Below is a small trained network, with its code and all its weights. Each question gives an input and a target symbol and asks what happens when units are switched off, that is, made to give their printed mean instead of their output.

import numpy as np


def w(rows, s, z=0):
    codes = np.array(rows[::2]) - 128.0
    scale = np.full(codes.shape[1], s)
    scale[-1] = z or s
    return codes * scale


def norm(h):
    return h / np.sqrt((h * h).mean(-1, keepdims=True) + 1e-5)


def f(y):
    return np.maximum(y, 0)


def softmax(a):
    e = np.exp(a - a.max(-1, keepdims=True))
    return e / e.sum(-1, keepdims=True)


def log_softmax(a):
    a = a - a.max(-1, keepdims=True)
    return a - np.log(np.exp(a).sum(-1, keepdims=True))


def net(x, mask):
    ids = ['αγδεθλμξστφψ'.index(c) for c in x.split()]
    T = len(ids)
    res = E[ids] + P[:T]
    r = norm(res)
    for j in range(3):
        rows = slice(2 * j, 2 * j + 2)
        q, k, v = (r @ M[0][rows].T for M in (Q, K, V))
        z = softmax(np.where(np.tri(T) > 0, q @ k.T / 2**0.5, -1e9)) @ v
        o = O[0][rows]
        res = res + np.where(mask[j], z, o[:, -1]) @ o[:, :-1]
    y = f(norm(res) @ A[0][:, :-1].T + A[0][:, -1])
    res = res + np.where(mask[3:27], y, B[0][:, -1]) @ B[0][:, :-1]
    return log_softmax(norm(res)[-1] @ U[:, :-1].T + U[:, -1])


Q, K, V, O, A, B = {}, {}, {}, {}, {}, {}
E = w([
[108,150,174,178,123,147],'α',
[19,186,156,163,105,132],'γ',
[180,194,79,4,219,60],'δ',
[120,47,57,233,87,112],'ε',
[116,110,88,205,30,157],'θ',
[110,92,188,222,171,106],'λ',
[36,190,156,197,72,146],'μ',
[124,71,230,181,150,106],'ξ',
[83,155,189,170,49,98],'σ',
[76,174,142,161,36,144],'τ',
[138,111,147,195,77,98],'φ',
[93,153,139,213,3,147],'ψ',
],0.0048)
P = w([
[154,115,168,64,114,253],'0',
[146,122,201,130,118,155],'1',
[143,130,198,131,110,140],'2',
[139,138,193,134,105,131],'3',
[132,143,189,134,105,124],'4',
[128,149,185,136,103,121],'5',
[123,153,182,138,102,116],'6',
[121,156,178,138,103,113],'7',
[117,158,174,139,103,111],'8',
[114,161,169,140,103,110],'9',
[112,163,168,141,103,107],'10',
[111,165,163,142,104,107],'11',
],0.0038)
Q[0] = w([
[55,127,84,97,100,235],'H0',
[170,168,255,152,166,125],'H0',
[80,132,114,147,153,57],'H1',
[142,107,139,115,133,188],'H1',
[137,104,169,121,172,171],'H2',
[119,184,61,110,92,101],'H2',
],0.0075)
K[0] = w([
[14,127,205,238,26,194],'H0',
[180,254,235,54,222,94],'H0',
[185,161,96,66,170,121],'H1',
[109,114,192,184,75,130],'H1',
[92,131,221,180,102,145],'H2',
[179,200,45,27,181,132],'H2',
],0.0066)
V[0] = w([
[114,158,254,64,106,118],'H0',
[124,125,131,212,97,143],'H0',
[134,114,96,90,120,176],'H1',
[214,197,67,40,199,71],'H1',
[163,170,68,86,107,100],'H2',
[45,28,223,178,67,163],'H2',
],0.0039)
O[0] = w([
[140,158,15,171,192,214,167],'H0',
[81,197,242,97,93,115,160],'H0',
[98,193,77,213,99,203,103],'H1',
[54,219,190,224,115,21,16],'H1',
[116,96,188,195,146,158,67],'H2',
[4,162,15,41,170,120,254],'H2',
],0.0027,0.0034)
A[0] = w([
[177,211,166,226,143,92,131],'N0',
[105,155,250,66,107,138,74],'N1',
[100,52,140,133,145,73,137],'N2',
[203,82,161,106,217,54,21],'N3',
[166,133,143,48,187,131,92],'N4',
[125,123,202,158,181,142,62],'N5',
[95,132,153,203,147,121,140],'N6',
[118,57,200,168,142,92,126],'N7',
[58,157,114,151,171,113,134],'N8',
[54,163,94,91,113,129,76],'N9',
[124,145,104,136,106,35,185],'N10',
[90,149,93,66,146,231,4],'N11',
[84,104,142,182,178,114,77],'N12',
[106,179,121,31,144,217,45],'N13',
[86,142,156,111,63,168,90],'N14',
[177,104,190,175,113,153,124],'N15',
[98,127,87,83,105,196,76],'N16',
[105,173,97,40,130,235,202],'N17',
[253,163,192,170,143,46,9],'N18',
[173,119,127,63,203,152,63],'N19',
[115,59,127,170,125,113,199],'N20',
[194,197,198,124,114,157,43],'N21',
[126,115,93,180,136,91,82],'N22',
[194,78,147,111,228,86,5],'N23',
],0.0051,0.0032)
B[0] = w([
[217,59,67,37,140,124,187],'N0',
[181,125,10,156,152,222,145],'N1',
[152,185,192,135,99,79,184],'N2',
[120,19,63,133,37,192,159],'N3',
[87,171,208,197,132,102,168],'N4',
[125,17,47,132,92,187,133],'N5',
[87,156,69,91,63,89,172],'N6',
[106,113,36,112,167,205,166],'N7',
[153,71,140,106,81,112,167],'N8',
[166,34,155,114,94,103,167],'N9',
[156,101,169,99,163,207,195],'N10',
[167,61,32,127,53,143,181],'N11',
[151,152,125,97,100,201,151],'N12',
[178,40,54,80,36,29,185],'N13',
[153,92,148,159,224,54,177],'N14',
[95,91,138,71,154,143,150],'N15',
[123,68,93,109,55,135,191],'N16',
[153,234,165,168,217,148,254],'N17',
[50,231,202,225,164,90,163],'N18',
[55,160,177,151,111,120,167],'N19',
[138,215,160,142,180,107,210],'N20',
[68,166,126,2,104,82,144],'N21',
[123,53,159,177,162,115,149],'N22',
[143,9,57,71,36,138,156],'N23',
],0.0044,0.0047)
U = w([
[21,220,88,50,52,82,2],'α',
[110,246,65,177,56,130,88],'γ',
[28,158,201,254,72,38,174],'δ',
[210,240,141,42,155,233,71],'ε',
[205,78,246,176,95,242,71],'θ',
[25,99,42,124,250,61,101],'λ',
[189,14,5,100,51,236,173],'μ',
[236,73,151,233,242,150,95],'ξ',
[24,59,240,51,141,243,106],'σ',
[161,3,168,29,29,3,169],'τ',
[215,191,227,154,24,212,52],'φ',
[240,228,237,45,229,41,84],'ψ',
],0.0088,0.0042)

Each question gives the input, a string of symbols that net reads in full, and the target symbol t.
The units are the heads (2 rows each of Q, K, V and O) and the neurons (one row each of A and B). Each row of codes is followed by its name. A weight is (code - 128) times the scale printed after its matrix; where a second scale follows, it is the last column's (O, A, B and U).
mask holds one flag per unit, heads first, then neurons. A switched-off unit (its flag False) gives its mean, the last column of its rows in O or B, instead of its output. The means were averaged over made-up inputs and are rounded, as every weight is.
A unit's drop is (log p(t) with every unit on - log p(t) with that unit switched off) / (log p(t) with every unit on - log p(t) with every unit switched off).
The circuit of an input: a set's keep is (log p(t) with only the set's units on - log p(t) with every unit switched off) / (log p(t) with every unit on - log p(t) with every unit switched off). Starting from the 12 units with the biggest drops (on a tie, the unit counted first), units are removed one at a time, each time the one whose removal leaves the highest keep (on an exact tie, the one counted first), for as long as the keep stays at least 0.8.
circuit, biggest first: the units of the circuit, biggest drop first
unit that matters most: the unit with the biggest drop
which heads matter: for each layer, one digit per head in row order, 1 if its drop is at least 0.15 and else 0, layers parted by /
drop when u is switched off: that unit's drop, to one decimal
input ξ τ δ μ, target γ: unit that matters most : N6
input μ σ φ λ δ ε α ε ξ σ σ, target τ: which heads matter : 100
input ε ε ε δ ε ξ τ δ λ ε ε σ, target μ: which heads matter : 011
input ε ε ε ε τ θ ε λ ε θ, target τ: which heads matter : 101
input α ξ ε τ δ μ ε δ λ φ, target μ: which heads matter : 110
input ψ ξ μ ε ε τ γ ε ε σ μ, target τ: circuit, biggest first : (N9, H1)
input σ δ δ δ δ ε μ ε λ, target μ: which heads matter : 110
input τ λ θ ε λ ε ξ δ ξ ξ δ, target τ: which heads matter : 111
input λ σ λ δ σ λ δ ε λ, target τ: which heads matter : 011
input ε λ ε ξ ε, target τ: which heads matter : 100
input ε λ ε φ ε ε ε τ γ τ λ, target τ: which heads matter : 111
input α ψ ε μ φ ε ε λ τ, target μ: which heads matter : 010
input μ ε ξ τ λ, target μ: which heads matter : 100
input ε δ λ γ τ τ θ, target θ: which heads matter : 011
input τ ε ε φ, target μ: circuit, biggest first : (H1)
input ε ξ ξ, target τ: drop when H1 is switched off : 4.1
input ψ ξ δ ε γ ε ε φ ψ, target φ: drop when N16 is switched off : 0.3
input α σ φ ξ ε δ τ ε δ, target τ: drop when H2 is switched off : 1.6
